[125 135 137 121 112  93 156 156  61 156]  zom
[134 121 136 125 135 136 121 112 126 120]  vefip
[ 93 154  99  80  99  97 156  61 156 156]  medub
q: [125 135 136 121 112] | vefip
q: [156 156  61 156] | zom

[144  82 107  74 152 132 111 114 148]  koli
[153 171 140 138 153 165 154 137 161]  Bek
[120 130 127 171 120 135 138 161 173]  bule
[149 133 135 139  89 148 114 118 104]  Tuk
[143 164 171 117 140 133 112 150 135]  fizu
[165 150 147 170 151  78 117 146 102]  vuk
[149 133 135 139  89 148 146 141  82]  lus
[129 127 105 121 131 112 104 118 152]  Gizuz
[ 82 140 104 103 134 147 164 122  95]  podud
[163 133 118 106  93 126 112 140 124]  Fibip
present: [ 89 148 114 118] | yes
where: [78] | vuk, 6
where: [130] | bule, 2

[ 89 128 135 111 142 154 109 139] = gipe
[133 125 131 139 122 113 137 119] = pog
[ 87  94 111  98 159 155  69 150] = rigir
[ 92  88 103  96 159 153  65 148] = zefev
[140 119 138 135 119 124 140 126] = lek
[133 125 131 118 122 113 137 119] = pesel
[ 89  83 103  95 168 152  72 151] = Lev
present: [ 95 168 152  72 151] | yes
start: [111  98 159 155  69] | rigir, 3
where: [88] | zefev, 2
start: [133 125 131 139 122] | pog, 1
q: [ 92  88 103  96 159 153  65] | zefev

[116 160 153 115 158 126] = tuza
[116 132 153 115  95 159] = rotiz
[149 164 177 102 175 151] = Mana
where: [159] | rotiz, 6
present: [149 164 177 102 175] | yes
where: [160] | tuza, 2

[120  63 155 126 123]  Mubu
[172 158  91 123 102]  luva
[150  70 137  98 132]  lamum
[ 70 137  95 172 172]  fosuf
present: [150  70 138] | no
present: [125 123] | no
present: [102 123  91 158 172] | no
start: [172 158  91 123] | luva, 1
where: [91] | luva, 3
start: [ 70 137  98] | lamum, 2

[197  95 134 150 136 116] -> ruvat
[ 85 123 109 127 157  84] -> Gute
[ 85 123 109 127  79  84] -> desas
[120 109 127 139  59 146] -> gobir
q: [ 85 123 109 127 157  84] | Gute
where: [146] | gobir, 6
q: [ 85 123 109 127  79  84] | desas

[140 119 122  86 131 118 125 112 130 135 143 103 165 151 108 137 136 106
 121 132 135 132 114 151 131 146 161 136 128 122] -> kile
[129 103 124 180 102 160 115 143 141 119 111 166 107 115 133 127 112 155
 117 123 130 135 135 151 154 148 115 135 128 126] -> Vubin
[118 117 125 149 141 147 133 136 130 140 112 147 111 124 123 131 101 126
 128 117 138 100 108 124 108 126  92 125 125 119] -> gufeg
[120 125 133 122 139 121 136 132 120 125 127 111 121 121 141 125 141 124
 136 126 114 126 137  95 116  95 119 110 125 132] -> Veban
start: [140 112 147 111 124 123 131 101 126] | gufeg, 10
start: [111 121] | Veban, 12
q: [141 119] | Vubin

[144 155 140 149 136 139 144 142 164 137 100  91 134 152 134 158 141 142
  99 133 136 108 147 148] -> nodus
[102 103 170 124 109 107 104 103 121 105 158 122 105 102 108 102 106 102
 148 103 103 143 113  99] -> pizu
[105 111 185 133 108 102 107 110 143 110 113 113 102 114 107 117 108 109
 108 109  97 107 125 103] -> gika
[ 97 102 158 122 116  99 103  97 115 102 134 136 104  93 107  89  98  99
 160 106 103 144 117  97] -> ner
[105 111 185 133 108 102 107 110 143 110 113 113 102 114 107 117 108 109
 108 109 112 107 125 103] -> zub
[143 110 113 114 102 114 107 117 108 161  79  81 156 141 159 139 155 156
  76 164 165  77 163 144] -> dotu
[ 90  83  70  87  93  89  88  87  73  86 173 172  91  86  86  92  86  89
 183  86  85 185  81  90] -> giv
[139 129 114 102 145 135 139 143 116 144 106 113 141 129 141 131 139 144
 112 144 145 109 140 135] -> litil
[ 97 104 131 105 107 102 103 100 111 100 138 133  96 102  98 104  99  99
 140  96  98 143 106 101] -> dela
where: [159] | dotu, 15
start: [102 158] | ner, 2
present: [103  99 116 122] | no
q: [105 111 185 133 108 102 107 110 143 110 113 113 102 114 107 117 108 109
 108 109 112 107 125 103] | zub
start: [ 76 164 165] | dotu, 19

[136 123 119 122 100 135 117] : basid
[138 108 108 107 112 118 107] : Tiv
[150  65  67  66  64 122  62] : zilet
[131 100  96 102  93 104  94] : kag
[172  67  69  68 107 124  72] : rif
[103 109 105 112  94  68 100] : bofom
[120  98 100  98 129 113  97] : pupeb
[107 102 105 102 100  63  99] : zeten
[ 78  82 115 113 127 103 110] : Lup
[153  82  75  82  88 156  79] : Zor
[141 100  91  96  87 112  94] : kitak
where: [123] | basid, 2
start: [103 109 105] | bofom, 1
present: [ 97 113] | no
q: [75 82] | Zor

[166 115 106 105  61 109]  Vakeg
[115 176 150 126 188 155]  gozig
[106  84  72 120 114 132]  zigo
[148 102  86  66  69  75]  vem
[166 115 106  84  73  98]  kalef
start: [106  84  73] | kalef, 3
q: [166 115 106  84  73] | kalef
q: [ 72 120 114] | zigo
present: [114 120  72] | no
where: [109] | Vakeg, 6

[183  94 145 132  69  93 105 179 133  67 186  75  77  69 169  88 173 188
 182 179 179  66 145 175 164 189 102 123 117  99  97  99 163] : nunim
[156  71 150 164  81 116 183 156  81 119  67 122 104 130 119 179 159 150
 188  76 165 100 135 141 157 187 181 119  95 111  99 159  67] : fovul
[154 184 100  76  98  78  67 109 109 165  70 174 101 116  75 142 171  65
  67  98 184 112 155 127 179  73  65 190 126 106 143 158 135] : Dumug
[ 85 151 114  91 171  76 101  90 145  86  74  90 137 176  70 110 108  92
 181 184  80 186  82 191 112 157 157 127 131  93 128  92  90] : Pire
[120 158 172 186  89 174 107 130  75  69 186  77  75  67 151  73 148  96
 152 173  74  80  98 100 117  67 191 153 188  99 158  66 184] : Badid
[ 73  99 137 169 103  66  86  77  74  80  96 163 133 178  80  74 185  88
 151 139 163 164 115 171  71 180  91  77  73 151  67 102 114] : Zele
[169  94 145 132  97 131 185 168 146  90 109 114 132  74 188 176 142  66
 153 159 142 124 110  66  81 175 111  89 101 128  85 114 131] : niz
[ 73  64  70  96 192 107  97 132 179 167 119  67 192 114 173 109 132 116
  99  66 150 117 138 165 152 190  95 120 150  68  87 155  84] : Keles
[155 122  91 152 106  70 187 136 178 165  79  94 123  70 188 161 155 133
  96 189 149 124  89 141 116 126  67 189  97 124 108 100 145] : fime
[169  94 145 132  97 131 185 168 146  90 109 114 132  74 188 176 142  66
 153 159 142  68 103 108 145 144  92 112 174 122 149  77  78] : sigi
start: [ 67 186  75  77  69] | nunim, 10
q: [169  94 145 132  97 131 185 168 146  90 109 114 132  74 188 176 142  66
 153 159 142 124 110  66  81 175 111  89 101 128  85 114 131] | niz
present: [120 150] | yes
q: [169  94 145 132  97 131 185 168 146  90 109 114 132  74 188 176 142  66
 153 159 142  68 103 108 145 144  92 112 174 122 149  77  78] | sigi

[115 107  75 146] -> nusa
[147  81  96 121] -> dofev
[113 179 101 105] -> Dezud
[122 106 176 157] -> Pozut
[113 179 101 115] -> gegi
present: [107  75] | yes
present: [113 179 101 105] | yes
present: [122 106 176] | yes
present: [113 179 101] | yes

[116 110 118 127  88 119 185  83 124  90 106  72 146] -> Ful
[ 98 108 112 122 154 130 116 115 111 130  76  88 103] -> dule
[103 124 132 167  71 145 175 125  99  86 115  88 159] -> Tufaz
[ 92 104 113 119 142 122 133 103 121 132  84  87 119] -> Dur
[108 108 118 126  92 117 182  80 126  96 105  75 142] -> Bifal
[106 107 118 125  93 116 182  79 127  97 104  76 140] -> Fup
[ 89 101 116 124 109 112 170  77 133 116 100  87 121] -> Sas
[ 97 107 112 121 151 128 120 112 114 131  78  87 103] -> gada
[159 129 123 151  73 136 183 112 106  79 112  75 161] -> muko
present: [105  96] | no
start: [103 121 132] | Dur, 8
q: [129 123 151  73 136 183] | muko
where: [73] | muko, 5

[117 122  84 119 139 117] -> Movos
[122 117 141 141 119 120] -> vop
[129  98 142 119 102  98] -> Lobi
[ 99 142 119 124 121 112] -> Bamer
[167 167  79 179 197 190] -> Beg
q: [ 98 142 119] | Lobi
q: [122 117] | vop

